Moves between objects:
q: Tem->Tor, Ser->Gik, Ras->Ter, Ter->Ras, Kon->Gib, Ziz->Tuv, Ves->Gon, Ros->Ded, Zug->Saz, Saz->Zug, Dun->Let, Tav->Gub, Nud->Bir, Zoz->Pem, Paz->Zed, Pob->Laz, Let->Dun, Lem->Tud, Kop->Nas, Dud->Vir, Zes->Bag, Vol->Tup, Dit->Dem, Nif->Rut, Pem->Zoz, Dat->Lig, Bol->Sis, Gal->Mif, Nas->Kop, Tuv->Ziz, Vit->Veg, Mas->Nur, Dem->Dit, Bag->Zes, Mel->Pil, Bir->Nud, Mig->Zum, Lun->Fot, Dab->Sop, Gud->Seg, Dil->Riz, Mos->Zef, Gib->Kon, Fot->Lun, Kep->Boz, Sop->Dab, Vor->Ran, Nov->Ker, Bas->Lep, Zos->Lim, Seg->Gud, Lim->Zos, Vir->Dud, Zaz->Vok, Mek->Bib, Gon->Ves, Mik->Kiv, Rol->Zun, Sur->Gar, Per->Sim, Bab->Lud, Ran->Vor, Rel->Poz, Nup->Nal, Bug->Gos, Lig->Dat, Kag->Nes, Vok->Zaz, Niz->Nis, Tor->Tem, Laz->Pob, Tof->Nak, Boz->Kep, Gov->Zok, Ker->Nov, Rut->Nif, Pum->Bal, Ded->Ros, Veg->Vit, Gar->Sur, Nad->Fod, Tud->Lem, Sim->Per, Nes->Kag, Koz->Lir, Gos->Bug, Fal->Kav, Lep->Bas, Bib->Mek, Fod->Nad, Bog->Kun, Tup->Vol, Nug->Vuf, Pil->Mel, Nis->Niz, Kun->Bog, Zum->Mig, Zun->Rol, Gik->Ser, Kav->Fal, Nak->Tof, Vip->Nog, Raf->Zad, Riz->Dil, Mor->Kes, Vuv->Nik, Bep->Buz, Lir->Koz, Mak->Fom, Nik->Vuv, Gub->Tav, Kes->Mor, Vuf->Nug, Fom->Mak, Zef->Mos, Nog->Vip, Nur->Mas, Buz->Bep, Mif->Gal, Bal->Pum, Zok->Gov, Zed->Paz, Kiv->Mik, Poz->Rel, Sis->Bol, Zad->Raf, Lud->Bab, Nal->Nup
i: Tem->Mor, Ser->Nug, Ras->Gub, Ter->Tav, Kon->Zun, Ziz->Zoz, Ves->Nes, Ros->Gik, Zug->Rel, Saz->Poz, Dun->Tup, Tav->Dun, Nud->Kav, Zoz->Nad, Paz->Ros, Pob->Dat, Let->Vol, Lem->Nik, Kop->Dem, Dud->Bag, Zes->Veg, Vol->Ras, Dit->Gar, Nif->Boz, Pem->Fod, Dat->Sop, Bol->Nak, Gal->Nud, Nas->Dit, Tuv->Pem, Vit->Lep, Mas->Mif, Dem->Sur, Bag->Vit, Mel->Kun, Bir->Fal, Mig->Lir, Lun->Laz, Dab->Lun, Gud->Gon, Dil->Pum, Mos->Bol, Gib->Rol, Fot->Pob, Kep->Tor, Sop->Fot, Vor->Lem, Nov->Zum, Bas->Vir, Zos->Nis, Seg->Ves, Lim->Niz, Vir->Zes, Zaz->Nov, Mek->Ran, Gon->Kag, Mik->Fom, Rol->Riz, Sur->Nog, Per->Buz, Bab->Tuv, Ran->Tud, Rel->Mel, Nup->Zad, Bug->Zef, Lig->Dab, Kag->Gov, Vok->Ker, Niz->Nup, Tor->Kes, Laz->Lig, Tof->Bug, Boz->Tem, Gov->Gud, Ker->Mig, Rut->Kep, Pum->Kon, Ded->Ser, Veg->Bas, Gar->Vip, Nad->Lud, Tud->Vuv, Sim->Bep, Nes->Zok, Koz->Zaz, Gos->Mos, Fal->Mas, Lep->Dud, Bib->Vor, Fod->Bab, Bog->Saz, Tup->Ter, Nug->Zed, Pil->Bog, Nis->Nal, Kun->Zug, Zum->Koz, Zun->Dil, Gik->Vuf, Kav->Nur, Nak->Gos, Vip->Nas, Raf->Zos, Riz->Bal, Mor->Nif, Vuv->Mek, Bep->Kiv, Lir->Vok, Mak->Sim, Nik->Bib, Gub->Let, Kes->Rut, Vuf->Paz, Fom->Per, Zef->Sis, Nog->Kop, Nur->Gal, Buz->Mik, Mif->Bir, Bal->Gib, Zok->Seg, Zed->Ded, Kiv->Mak, Poz->Pil, Sis->Tof, Zad->Lim, Lud->Ziz, Nal->Raf
l: Tem->Ziz, Ser->Bol, Ras->Ded, Ter->Ros, Kon->Mor, Ziz->Mek, Ves->Sop, Ros->Zef, Zug->Bir, Saz->Nud, Dun->Vuf, Tav->Gik, Nud->Lim, Zoz->Ran, Paz->Bug, Pob->Ker, Let->Nug, Lem->Rol, Kop->Gub, Dud->Poz, Zes->Mel, Vol->Zed, Dit->Dun, Nif->Nad, Pem->Vor, Dat->Mig, Bol->Kop, Gal->Zad, Nas->Tav, Tuv->Bib, Vit->Bog, Mas->Nal, Dem->Let, Bag->Pil, Mel->Mas, Bir->Zos, Mig->Kiv, Lun->Zaz, Dab->Koz, Gud->Lig, Dil->Boz, Mos->Nog, Gib->Kes, Fot->Vok, Kep->Bab, Sop->Lir, Vor->Gib, Nov->Buz, Bas->Zug, Zos->Bas, Seg->Dat, Lim->Lep, Vir->Rel, Zaz->Per, Mek->Pum, Gon->Dab, Mik->Gud, Rol->Rut, Sur->Vol, Per->Kag, Bab->Nik, Ran->Kon, Rel->Fal, Nup->Bag, Bug->Gar, Lig->Zum, Kag->Lun, Vok->Sim, Niz->Dud, Tor->Tuv, Laz->Nov, Tof->Dit, Boz->Lud, Gov->Laz, Ker->Bep, Rut->Fod, Pum->Tem, Ded->Mos, Veg->Kun, Gar->Tup, Nad->Tud, Tud->Zun, Sim->Nes, Nes->Fot, Koz->Fom, Gos->Sur, Fal->Nis, Lep->Saz, Bib->Bal, Fod->Lem, Bog->Gal, Tup->Paz, Nug->Nak, Pil->Nur, Nis->Vir, Kun->Mif, Zum->Mik, Zun->Nif, Gik->Sis, Kav->Niz, Nak->Dem, Vip->Ter, Raf->Veg, Riz->Kep, Mor->Zoz, Vuv->Dil, Bep->Zok, Lir->Mak, Mak->Ves, Nik->Riz, Gub->Ser, Kes->Pem, Vuf->Tof, Fom->Gon, Zef->Vip, Nog->Ras, Nur->Nup, Buz->Gov, Mif->Raf, Bal->Tor, Zok->Pob, Zed->Gos, Kiv->Seg, Poz->Kav, Sis->Nas, Zad->Vit, Lud->Vuv, Nal->Zes
e: Tem->Sis, Ser->Zun, Ras->Ran, Ter->Vor, Kon->Vuf, Ziz->Nas, Ves->Zug, Ros->Gib, Zug->Gov, Saz->Zok, Dun->Nik, Tav->Lem, Nud->Pob, Zoz->Dit, Paz->Bal, Pob->Mas, Let->Vuv, Lem->Vol, Kop->Nad, Dud->Kiv, Zes->Fom, Vol->Mek, Dit->Bab, Nif->Bug, Pem->Dem, Dat->Mif, Bol->Nif, Gal->Fot, Nas->Fod, Tuv->Kop, Vit->Sim, Mas->Dab, Dem->Lud, Bag->Mak, Mel->Gon, Bir->Laz, Mig->Raf, Lun->Kav, Dab->Nud, Gud->Bog, Dil->Ros, Mos->Mor, Gib->Nug, Fot->Fal, Kep->Mos, Sop->Bir, Vor->Let, Nov->Nup, Bas->Buz, Zos->Nov, Seg->Kun, Lim->Ker, Vir->Mik, Zaz->Niz, Mek->Tav, Gon->Saz, Mik->Vit, Rol->Zed, Sur->Ziz, Per->Dud, Bab->Nog, Ran->Dun, Rel->Gud, Nup->Lir, Bug->Tor, Lig->Gal, Kag->Poz, Vok->Nis, Niz->Mig, Tor->Bol, Laz->Nur, Tof->Kep, Boz->Zef, Gov->Pil, Ker->Nal, Rut->Gos, Pum->Gik, Ded->Kon, Veg->Per, Gar->Tuv, Nad->Gar, Tud->Tup, Sim->Vir, Nes->Rel, Koz->Lim, Gos->Tem, Fal->Lig, Lep->Bep, Bib->Gub, Fod->Sur, Bog->Nes, Tup->Bib, Nug->Dil, Pil->Ves, Nis->Zum, Kun->Kag, Zum->Zad, Zun->Paz, Gik->Rol, Kav->Dat, Nak->Boz, Vip->Pem, Raf->Zaz, Riz->Ded, Mor->Tof, Vuv->Ter, Bep->Zes, Lir->Zos, Mak->Bas, Nik->Ras, Gub->Tud, Kes->Nak, Vuf->Riz, Fom->Lep, Zef->Kes, Nog->Zoz, Nur->Sop, Buz->Bag, Mif->Lun, Bal->Ser, Zok->Mel, Zed->Pum, Kiv->Veg, Poz->Seg, Sis->Rut, Zad->Vok, Lud->Vip, Nal->Koz
b: Tem->Kag, Ser->Vir, Ras->Zos, Ter->Lim, Kon->Buz, Ziz->Lun, Ves->Kep, Ros->Lep, Zug->Mos, Saz->Zef, Dun->Nup, Tav->Niz, Nud->Vip, Zoz->Laz, Paz->Vit, Pob->Pem, Let->Nal, Lem->Mig, Kop->Fal, Dud->Gik, Zes->Nug, Vol->Raf, Dit->Nur, Nif->Gud, Pem->Pob, Dat->Fod, Bol->Rel, Gal->Gar, Nas->Kav, Tuv->Fot, Vit->Paz, Mas->Dem, Dem->Mas, Bag->Vuf, Mel->Nak, Bir->Nog, Mig->Lem, Lun->Ziz, Dab->Lud, Gud->Nif, Dil->Fom, Mos->Zug, Gib->Bep, Fot->Tuv, Kep->Ves, Sop->Bab, Vor->Ker, Nov->Ran, Bas->Ded, Zos->Ras, Seg->Rut, Lim->Ter, Vir->Ser, Zaz->Mek, Mek->Zaz, Gon->Boz, Mik->Zun, Rol->Kiv, Sur->Mif, Per->Pum, Bab->Sop, Ran->Nov, Rel->Bol, Nup->Dun, Bug->Bog, Lig->Nad, Kag->Tem, Vok->Bib, Niz->Tav, Tor->Nes, Laz->Zoz, Tof->Pil, Boz->Gon, Gov->Mor, Ker->Vor, Rut->Seg, Pum->Per, Ded->Bas, Veg->Zed, Gar->Gal, Nad->Lig, Tud->Zum, Sim->Bal, Nes->Tor, Koz->Vuv, Gos->Kun, Fal->Kop, Lep->Ros, Bib->Vok, Fod->Dat, Bog->Bug, Tup->Zad, Nug->Zes, Pil->Tof, Nis->Gub, Kun->Gos, Zum->Tud, Zun->Mik, Gik->Dud, Kav->Nas, Nak->Mel, Vip->Nud, Raf->Vol, Riz->Mak, Mor->Gov, Vuv->Koz, Bep->Gib, Lir->Nik, Mak->Riz, Nik->Lir, Gub->Nis, Kes->Zok, Vuf->Bag, Fom->Dil, Zef->Saz, Nog->Bir, Nur->Dit, Buz->Kon, Mif->Sur, Bal->Sim, Zok->Kes, Zed->Veg, Kiv->Rol, Poz->Sis, Sis->Poz, Zad->Tup, Lud->Dab, Nal->Let
a: Tem->Pum, Ser->Gub, Ras->Nog, Ter->Vip, Kon->Ran, Ziz->Tem, Ves->Mak, Ros->Ter, Zug->Bas, Saz->Lep, Dun->Dit, Tav->Nas, Nud->Saz, Zoz->Mor, Paz->Tup, Pob->Zok, Let->Dem, Lem->Fod, Kop->Bol, Dud->Niz, Zes->Nal, Vol->Sur, Dit->Tof, Nif->Zun, Pem->Kes, Dat->Seg, Bol->Ser, Gal->Bog, Nas->Sis, Tuv->Tor, Vit->Zad, Mas->Mel, Dem->Nak, Bag->Nup, Mel->Zes, Bir->Zug, Mig->Dat, Lun->Kag, Dab->Gon, Gud->Mik, Dil->Vuv, Mos->Ded, Gib->Vor, Fot->Nes, Kep->Riz, Sop->Ves, Vor->Pem, Nov->Laz, Bas->Zos, Zos->Bir, Seg->Kiv, Lim->Nud, Vir->Nis, Zaz->Lun, Mek->Ziz, Gon->Fom, Mik->Zum, Rol->Lem, Sur->Gos, Per->Zaz, Bab->Kep, Ran->Zoz, Rel->Vir, Nup->Nur, Bug->Paz, Lig->Gud, Kag->Per, Vok->Fot, Niz->Kav, Tor->Bal, Laz->Gov, Tof->Vuf, Boz->Dil, Gov->Buz, Ker->Pob, Rut->Rol, Pum->Mek, Ded->Ras, Veg->Raf, Gar->Bug, Nad->Nif, Tud->Nad, Sim->Vok, Nes->Sim, Koz->Dab, Gos->Zed, Fal->Rel, Lep->Lim, Bib->Tuv, Fod->Rut, Bog->Vit, Tup->Gar, Nug->Let, Pil->Bag, Nis->Fal, Kun->Veg, Zum->Lig, Zun->Tud, Gik->Tav, Kav->Poz, Nak->Nug, Vip->Zef, Raf->Mif, Riz->Nik, Mor->Kon, Vuv->Lud, Bep->Ker, Lir->Sop, Mak->Lir, Nik->Bab, Gub->Kop, Kes->Gib, Vuf->Dun, Fom->Koz, Zef->Ros, Nog->Mos, Nur->Pil, Buz->Nov, Mif->Kun, Bal->Bib, Zok->Bep, Zed->Vol, Kiv->Mig, Poz->Dud, Sis->Gik, Zad->Gal, Lud->Boz, Nal->Mas

The rows follow the links: the fewer symbols apart two objects are, the more alike their rows tend to be.

Each row is also shifted at random along 6 hidden directions that mean nothing.

Known rows, each with its object:
[-4,12,-19,-10,4,12,13,-12,8,-2,-7,-27,13,-4,-22,-1,17,-8,-17,1,-23,-16,12,14]: Veg
[5,13,15,-11,-24,34,-15,-6,-1,1,3,0,-8,0,3,7,18,-12,-21,0,23,25,20,24]: Kiv
[-21,4,7,14,6,-21,1,22,0,10,7,14,-3,11,1,15,-22,13,-5,-1,10,-2,-8,-11]: Nif
[0,2,-7,16,8,17,-27,3,26,-14,3,8,-15,6,1,-23,19,-5,18,-25,20,-8,-13,3]: Gik
[5,3,2,16,11,6,-16,2,-15,8,18,-14,-2,20,-16,5,10,-9,23,10,23,28,8,18]: Gon
[39,-7,-5,32,12,8,28,10,9,-21,-6,-4,2,2,-13,-18,10,16,6,-18,30,13,-20,-1]: Sur
[-2,-3,6,11,6,-9,11,-10,-18,-14,-3,-13,19,-4,-16,0,-4,-11,0,23,7,0,13,6]: Mas
[7,15,-7,-12,7,-10,-14,1,-20,26,15,-10,6,22,-7,22,-12,0,6,14,-22,14,11,4]: Gud
[3,1,1,-9,-22,25,12,-4,12,-4,1,-2,-2,6,10,5,13,2,-4,8,-1,10,11,23]: Mak
[-20,12,7,-10,23,-8,36,25,1,20,10,15,5,2,1,8,-15,8,5,-3,29,-14,-21,-12]: Boz
[7,-12,-15,-47,-15,12,-17,6,-2,9,-12,22,-20,2,16,-3,3,-1,9,-22,19,3,-27,-21]: Dun
[-8,9,2,-23,-1,8,-15,5,18,3,-1,16,-7,21,13,5,-10,6,12,-11,-3,24,-14,-4]: Paz
[-9,9,19,3,4,-9,-5,-5,0,12,-9,13,-3,-31,11,-4,-7,-4,-13,-13,-8,22,5,-3]: Vor
[11,-2,-12,-1,-11,13,43,-17,1,-30,-2,-14,2,0,-3,10,7,8,-13,-1,-11,11,2,9]: Zos
[0,-18,-22,-20,1,-3,-37,3,4,-11,-2,15,-15,17,-10,-3,0,17,13,-18,5,29,3,-18]: Kon
[-10,5,-2,-21,18,-5,-12,17,-3,47,-12,4,2,-19,-14,7,-14,-1,-13,-18,-7,21,4,-2]: Nug
[5,11,21,10,19,-9,-10,7,24,20,29,0,4,-6,-2,-16,-4,2,0,-10,-20,-15,1,1]: Sis
[-26,17,29,8,11,-18,6,1,0,0,24,19,-14,-21,10,14,-16,-13,-13,-12,-5,2,0,-6]: Ter
[2,-2,-9,-18,-27,16,-17,-14,-15,-6,-26,3,-4,11,13,5,3,-7,-2,11,3,5,2,0]: Vok
[9,6,20,-15,15,-4,-23,5,-7,10,-18,3,23,-21,-5,-30,-15,-13,5,1,-9,11,-6,-2]: Pem
[12,-1,21,-2,-16,18,-6,-10,-16,-14,-1,-13,1,-9,3,-14,14,-17,-10,14,16,-5,7,10]: Dat
[21,-13,-26,50,5,-10,10,-12,-18,22,11,-21,-20,-9,-7,1,27,11,9,5,13,-24,9,2]: Lun
[8,-3,3,10,-15,13,17,4,9,-22,2,-8,21,15,9,-18,12,2,9,17,-4,-8,12,21]: Ves
[5,12,-3,-5,10,24,23,7,-8,-9,-9,-19,22,11,-14,-7,3,-7,17,14,25,8,1,12]: Mel
[10,8,1,1,2,9,27,6,-6,22,0,-20,20,0,-11,3,17,4,-17,15,19,-15,7,13]: Kun
[-2,-11,-3,-7,15,-14,-28,-1,-11,4,-28,6,4,-23,-16,-8,-12,-9,-1,-19,2,28,4,-17]: Let
[5,0,-4,7,-17,8,10,-16,-3,-21,19,-5,-20,5,15,17,20,2,0,5,-4,1,4,9]: Nup
[16,-5,-15,-3,-14,0,4,8,-6,33,-38,13,5,6,20,-19,-5,14,15,0,14,-16,-32,-21]: Tuv
[-1,18,-16,4,-11,16,3,-13,18,-12,-13,-13,14,24,-1,-5,5,-2,15,4,-37,7,7,19]: Sim
[28,-5,10,3,-4,-12,17,-1,25,-10,-2,3,13,-16,1,-20,-7,15,1,-10,-35,1,-10,0]: Bab
[-2,10,-12,1,11,0,24,-13,-21,10,11,-13,-15,0,-9,26,3,-14,6,0,0,6,-1,3]: Koz
[5,17,14,-16,-19,13,-8,7,-14,25,-8,5,15,20,10,4,-7,1,0,24,2,10,8,15]: Nes
[1,5,-2,13,3,5,-16,2,19,25,-11,7,-3,-20,5,-21,14,9,-8,-17,-5,-6,4,9]: Rol
[-2,1,1,21,-6,-21,7,-10,-19,-7,13,-7,-3,12,-1,30,-14,-4,-12,24,-3,1,9,-5]: Lig
[16,18,3,4,7,-3,7,16,19,28,11,15,4,18,8,0,-15,10,21,-12,-9,11,-16,-5]: Bug
[-14,-16,-11,22,2,-24,-10,6,-5,-9,-9,12,-1,6,-1,2,-12,14,13,-1,18,-20,-13,-25]: Nad
[20,17,10,-19,-16,22,-10,-9,-11,20,21,-6,-28,-10,12,15,9,-18,-19,-1,4,8,2,0]: Niz
[32,22,4,-11,18,16,13,-6,0,21,34,-28,-3,14,-23,12,3,-1,-5,2,-11,15,-4,17]: Kag
[-13,-10,14,-14,-3,-7,4,21,18,-8,6,24,1,3,20,-8,-4,9,10,-4,24,-18,-17,-7]: Tof
[9,6,4,-28,23,-5,6,8,-5,11,4,1,0,-10,-9,-4,-8,0,-17,-11,1,-18,-29,-23]: Ziz
[-10,-15,-5,-11,7,-28,-9,-9,5,-16,7,9,-3,-20,-5,5,-11,6,-18,-11,-32,-6,-1,-21]: Ran
[-2,-17,-33,-20,-5,2,-7,13,14,12,-26,12,6,-4,-6,-15,4,21,5,-19,-12,3,-1,-11]: Ded
[14,6,-1,14,-24,-2,24,-10,-15,21,-13,-8,8,1,21,8,4,3,1,23,2,-12,-5,12]: Fot
[-5,5,-19,-18,-9,7,-26,-3,-15,13,4,-2,-11,23,-5,25,-1,-1,2,6,-5,26,3,1]: Mik
[-24,17,0,9,-9,-4,9,-13,2,29,10,2,-12,8,21,25,-5,1,0,9,-26,-17,16,11]: Vit
[-29,-13,-7,12,-23,-11,-3,-11,-31,-8,-25,9,-4,-2,10,26,4,-1,-27,16,18,1,15,1]: Nis

In each set, the symbols that take the first to the second take the third to the fourth, perhaps in another order. Give the fourth.
Answer with the object's name.
[11,-5,4,-3,-1,13,10,-9,-2,-15,-13,-18,16,-11,3,-25,12,-19,-2,14,1,-42,-5,10]
: [-1,5,11,-11,-7,1,-12,16,15,5,-14,12,15,17,8,-14,-14,5,4,1,4,13,-14,4]
:: [23,-13,18,-3,-25,-3,-16,-10,-18,-13,25,3,-18,3,21,5,3,-6,-6,15,16,0,12,6]
: Zef

[18,5,32,-11,14,-5,11,4,4,-19,26,6,-3,-8,-17,11,-14,-3,-27,-5,17,15,-22,-10]
: [6,-10,-7,-16,-2,-13,12,-10,-20,-26,7,-9,-8,5,-3,7,-1,2,-2,24,-4,-12,2,-6]
:: [17,2,0,27,27,-12,12,18,18,10,24,-1,1,-2,-18,-9,4,11,10,-17,0,-4,-9,-4]
: Gov

[-2,3,-3,5,9,-9,7,-10,-22,36,0,-20,-5,-6,9,-10,9,-21,25,10,-5,-36,-6,3]
: [-22,23,7,3,-12,15,20,5,3,15,-7,-8,4,-12,17,11,1,-12,-6,10,2,-5,16,25]
:: [-1,11,-5,21,8,3,26,-20,-10,-30,-1,-20,0,-5,-22,4,-2,-15,-4,3,-12,14,19,11]
: Gon

[7,8,27,-5,-3,17,-12,25,-9,26,-4,18,5,2,10,-8,-2,0,8,0,39,35,-3,6]
: [-23,9,7,-26,5,2,15,20,14,4,-4,18,18,27,19,-4,-22,2,14,3,6,-28,-31,-12]
:: [-14,-13,-19,13,13,-28,-22,-9,1,6,-12,6,-11,5,-9,2,-3,9,14,-12,-23,3,-5,-23]
: Ras

[-9,-23,-22,8,-3,-6,15,4,21,-19,-17,6,10,1,-8,-12,5,22,6,-11,-10,3,5,-10]
: [2,-15,1,1,5,-33,25,10,-6,14,11,15,-8,-22,2,13,-10,23,-16,-2,-1,-12,-12,-25]
:: [-15,-4,-4,12,23,-11,-14,2,0,-17,6,11,-10,-4,-9,8,-10,-12,8,-14,7,12,-5,-18]
: Zef

[11,15,-13,-47,-5,7,5,13,-19,35,-1,-8,11,33,-5,18,-19,-5,10,19,-6,-1,-17,0]
: [8,8,10,27,8,-6,9,-11,-6,8,18,-13,-3,0,-4,-7,9,-20,24,8,-7,-11,1,14]
:: [-12,-2,10,-24,-15,7,-11,6,-6,0,15,-3,-3,14,12,-1,8,-8,1,24,1,-26,15,12]
: Fot

[-6,-20,-2,23,0,-18,-16,-2,2,-14,-6,9,-13,-29,-12,-5,7,9,-27,-10,10,-4,13,-11]
: [18,5,-16,-1,-8,-4,1,-19,-10,2,-4,-11,-2,7,-6,24,-2,5,-18,7,-35,38,13,4]
:: [5,-13,-13,3,-11,4,-19,-2,-3,-19,-26,18,-4,16,-7,7,-6,9,-3,-8,17,38,-13,-20]
: Raf

[-15,-8,32,3,9,-14,-19,7,-4,-53,24,12,-2,-3,-16,12,-15,-5,-26,0,35,10,-7,-17]
: [-7,-12,-15,-21,-9,-3,-3,-15,-15,0,7,3,-19,-6,5,31,1,0,-24,10,-3,3,8,-10]
:: [-20,14,-8,-10,7,16,-20,-6,7,-14,8,-10,4,13,-9,-8,14,-24,28,0,-10,-12,5,15]
: Sis

[-8,9,18,-16,-1,8,-14,-6,4,-18,5,-15,22,-5,-9,-17,0,-20,-11,13,-12,-27,11,20]
: [36,-21,-16,11,8,-4,-13,3,-6,12,-13,-10,3,-13,-19,-24,8,14,1,-12,5,4,-11,-9]
:: [-14,-16,18,35,2,-19,-31,6,-14,-6,-1,20,-15,-8,6,-18,7,-6,28,-8,51,-7,-2,-11]
: Ker

[-4,-5,2,26,11,-9,-12,0,-6,8,24,-19,-1,2,-18,1,6,-6,0,13,0,-26,24,11]
: [-34,-1,23,18,-21,-6,7,1,-2,-18,-9,-2,22,7,18,6,-7,-7,-9,27,5,-24,18,15]
:: [3,-11,13,9,-6,-17,-4,14,10,24,-8,8,11,-13,15,-19,-2,21,-4,0,-12,-10,10,11]
: Boz

[-16,-1,5,25,-4,-6,-9,4,19,-15,12,21,-8,17,13,7,-5,9,13,-10,-8,12,-3,-4]
: [6,3,12,-9,17,-9,-14,7,-2,2,9,8,2,5,5,-17,-12,-14,20,-8,10,-5,-21,-13]
:: [-16,-22,-15,32,11,-21,40,23,20,-7,4,13,3,1,5,-1,4,35,19,-3,23,-35,-13,-16]
: Tud

[-6,6,16,19,15,-17,-8,-17,-21,19,20,-18,2,-10,-2,-9,0,-20,15,16,-27,-24,17,10]
: [2,-14,0,-19,7,-9,20,17,8,14,-10,7,19,-9,-3,-3,-12,24,-12,3,-1,-2,-9,-9]
:: [16,10,9,1,-7,-12,0,-15,-9,15,14,-8,-6,19,12,15,-11,-8,8,13,-34,-8,-4,5]
: Gos

[-10,9,-21,10,18,5,32,14,16,8,-26,-1,11,-3,-9,-12,6,7,26,-22,8,4,-16,-2]
: [18,20,7,-15,24,-8,0,21,-1,46,16,3,0,1,-14,7,-21,-1,3,-14,-9,32,-12,-3]
:: [18,17,24,3,-3,12,-18,1,-3,29,28,-6,-12,1,8,9,6,-10,-4,6,4,-1,22,18]
: Dat

[-11,9,17,9,5,4,6,7,-16,-1,24,1,-3,13,-7,23,-2,-10,3,17,41,16,9,15]
: [8,15,10,-4,3,12,11,-6,-13,14,12,-8,-3,3,5,5,-5,-22,16,9,20,-4,-4,9]
:: [-9,-8,-18,24,17,-9,-10,5,18,11,-8,-3,6,-18,-22,-11,12,20,-14,-25,-18,-3,12,-4]
: Tem

[-14,9,22,4,11,-4,-7,19,5,14,-6,7,10,-15,4,-13,-9,0,3,4,-3,-5,11,10]
: [5,14,-10,-17,13,-1,-5,11,8,5,8,5,-4,21,-7,10,-19,12,5,-18,-17,35,-15,-10]
:: [-1,6,-4,-19,-15,6,6,-4,9,-13,-31,21,2,5,20,-4,-13,-2,2,-11,1,1,-31,-16]
: Zoz

[16,-23,-47,16,-19,6,4,-20,-12,-7,-25,-10,-12,3,-2,-6,29,14,17,3,9,-5,8,-6]
: [24,4,12,17,13,-9,-31,1,-8,10,11,13,-10,1,-8,-20,-11,-6,20,-15,7,31,-11,-6]
:: [-14,10,4,5,-2,2,-17,-14,-13,-11,8,-6,-18,-4,9,4,9,-29,15,11,8,-3,13,11]
: Nog

